Below is a small trained network, with its code and all its weights. Each question gives an input and a class and asks what happens when units are switched off, that is, made to give their printed mean instead of their output.

import numpy as np


def w(rows, s, z=0):
    codes = np.array(rows[::2]) - 128.0
    scale = np.full(codes.shape[1], s)
    scale[-1] = z or s
    return codes * scale


def norm(h):
    return h / np.sqrt((h * h).mean(-1, keepdims=True) + 1e-5)


def f(y):
    return np.maximum(y, 0)


def log_softmax(a):
    a = a - a.max(-1, keepdims=True)
    return a - np.log(np.exp(a).sum(-1, keepdims=True))


def net(x, mask):
    res = np.array(x, float).reshape(1, 6) / 4 @ E
    u = 0
    for l in range(2):
        y = f(norm(res) @ A[l][:, :-1].T + A[l][:, -1])
        res = res + np.where(mask[u : u + 12], y, B[l][:, -1]) @ B[l][:, :-1]
        u += 12
    return log_softmax(norm(res)[-1] @ U[:, :-1].T + U[:, -1])


A, B = {}, {}
E = w([
[128,182,69,120,18],'x0',
[19,144,121,213,78],'x1',
[182,39,170,120,154],'x2',
[186,114,109,204,57],'x3',
[92,145,252,150,101],'x4',
[171,228,129,89,235],'x5',
],0.0045)
A[0] = w([
[93,167,231,97,211,102],'L0N1',
[130,49,174,198,117,240],'L0N2',
[138,61,69,89,175,105],'L0N3',
[121,91,160,73,128,253],'L0N4',
[68,215,64,96,116,73],'L0N5',
[90,39,105,147,163,188],'L0N6',
[148,113,96,71,121,120],'L0N7',
[85,184,216,136,45,177],'L0N8',
[44,50,2,153,176,133],'L0N9',
[217,95,90,97,58,146],'L0N10',
[107,104,203,113,35,167],'L0N11',
[42,114,198,88,206,101],'L0N12',
],0.0072,0.0021)
B[0] = w([
[65,96,182,96,176,224],'L0N1',
[78,182,88,140,76,240],'L0N2',
[106,200,87,178,142,194],'L0N3',
[56,125,180,255,141,198],'L0N4',
[170,145,154,66,66,219],'L0N5',
[100,149,35,177,167,202],'L0N6',
[82,160,161,152,88,169],'L0N7',
[127,150,74,193,182,253],'L0N8',
[142,117,62,156,162,237],'L0N9',
[161,90,183,146,177,208],'L0N10',
[101,52,86,152,108,225],'L0N11',
[130,165,156,93,172,210],'L0N12',
],0.0063,0.0044)
A[1] = w([
[182,185,60,187,64,174],'L1N1',
[83,166,113,181,55,93],'L1N2',
[80,169,79,21,98,71],'L1N3',
[188,177,113,94,185,248],'L1N4',
[24,181,119,148,85,202],'L1N5',
[77,233,130,220,126,156],'L1N6',
[58,104,208,138,63,90],'L1N7',
[100,217,128,46,90,40],'L1N8',
[171,173,99,175,151,245],'L1N9',
[73,222,102,15,111,23],'L1N10',
[158,178,130,46,134,243],'L1N11',
[255,83,205,84,181,242],'L1N12',
],0.0079,0.0016)
B[1] = w([
[78,143,207,140,206,233],'L1N1',
[44,88,128,65,100,210],'L1N2',
[255,25,111,56,123,164],'L1N3',
[93,31,96,212,50,191],'L1N4',
[120,120,187,117,179,235],'L1N5',
[220,165,84,57,66,255],'L1N6',
[177,128,70,100,112,169],'L1N7',
[163,50,8,63,103,165],'L1N8',
[197,220,149,68,88,204],'L1N9',
[137,33,113,43,127,179],'L1N10',
[116,41,213,108,104,172],'L1N11',
[156,167,158,186,94,176],'L1N12',
],0.006,0.0069)
U = w([
[112,234,149,101,69,96],'0',
[247,138,192,208,102,118],'1',
[68,133,230,110,229,162],'2',
[32,52,94,215,71,153],'3',
[179,68,102,15,105,188],'4',
[164,174,12,187,188,141],'5',
[74,178,114,112,153,3],'6',
],0.013,0.0047)

Each question gives the input, the list of numbers given to net, and the class t.
The units are the neurons (one row each of A and B). Each row of codes is followed by its name. A weight is (code - 128) times the scale printed after its matrix; where a second scale follows, it is the last column's (A, B and U).
mask holds one flag per neuron, layer by layer. A switched-off neuron (its flag False) gives its mean, the last column of its row in B, instead of its output. The means were averaged over made-up inputs and are rounded, as every weight is.
A unit's drop is (log p(t) with every unit on - log p(t) with that unit switched off) / (log p(t) with every unit on - log p(t) with every unit switched off).
The circuit of an input: a set's keep is (log p(t) with only the set's units on - log p(t) with every unit switched off) / (log p(t) with every unit on - log p(t) with every unit switched off). Starting from the 12 units with the biggest drops (on a tie, the unit counted first), units are removed one at a time, each time the one whose removal leaves the highest keep (on an exact tie, the one counted first), for as long as the keep stays at least 0.8.
circuit, biggest first: the units of the circuit, biggest drop first
most important unit: the unit with the biggest drop
k most important neurons: the k neurons with the biggest drops, biggest first
top k neurons in layer l: the k neurons of layer l with the biggest drops, biggest first
drop when u is switched off: that unit's drop, to one decimal
input [3,-4,4,1,0,-2], class 1: top neuron in layer 0 : L0N10
input [-5,-5,0,5,0,-5], class 3: circuit, biggest first : L0N2; L1N3
input [1,-3,7,8,3,-3], class 3: circuit, biggest first : L0N11; L1N6
input [0,2,-4,-1,-6,-5], class 5: circuit, biggest first : L0N9; L1N4
input [3,-5,-5,5,0,8], class 4: circuit, biggest first : L1N10; L0N8
input [-2,-8,-2,1,4,0], class 1: top 3 neurons in layer 1 : L1N12; L1N1; L1N2
input [6,-7,-4,8,1,-7], class 3: circuit, biggest first : L1N6; L0N11; L1N1
input [7,0,-1,8,-5,0], class 1: top 3 neurons in layer 0 : L0N10; L0N2; L0N3
input [5,0,-4,8,-2,0], class 0: 2 most important neurons : L1N1; L1N2
input [1,-5,3,-4,-5,3], class 1: 3 most important neurons : L0N2; L0N8; L1N4
input [-4,0,-5,7,-3,6], class 1: 2 most important neurons : L0N2; L1N4
input [-4,-8,2,6,-8,-4], class 5: 4 most important neurons : L0N3; L0N6; L0N5; L1N11
input [2,0,8,0,0,7], class 1: 2 most important neurons : L1N12; L1N1
input [-1,-5,-8,4,-3,-2], class 1: 2 most important neurons : L0N10; L0N2
input [3,8,-3,-5,-3,-2], class 4: most important unit : L0N5
input [0,-8,0,-8,-1,-2], class 2: 2 most important neurons : L0N4; L0N2
input [0,1,4,1,-7,-6], class 5: top 3 neurons in layer 0 : L0N9; L0N6; L0N3
input [-3,8,3,-5,-6,-5], class 5: 2 most important neurons : L0N9; L0N6
input [-8,0,7,-1,-4,3], class 5: top 2 neurons in layer 1 : L1N1; L1N5
input [-4,8,-4,1,0,-2], class 6: most important unit : L1N4
input [-7,-7,3,-5,-3,-4], class 2: top 2 neurons in layer 0 : L0N8; L0N1
input [3,3,2,3,-1,3], class 0: drop when L1N3 is switched off : 0.2
input [1,-6,-3,1,6,-6], class 3: drop when L0N11 is switched off : 1.2
input [-2,-5,0,2,5,-3], class 3: drop when L0N11 is switched off : 0.5
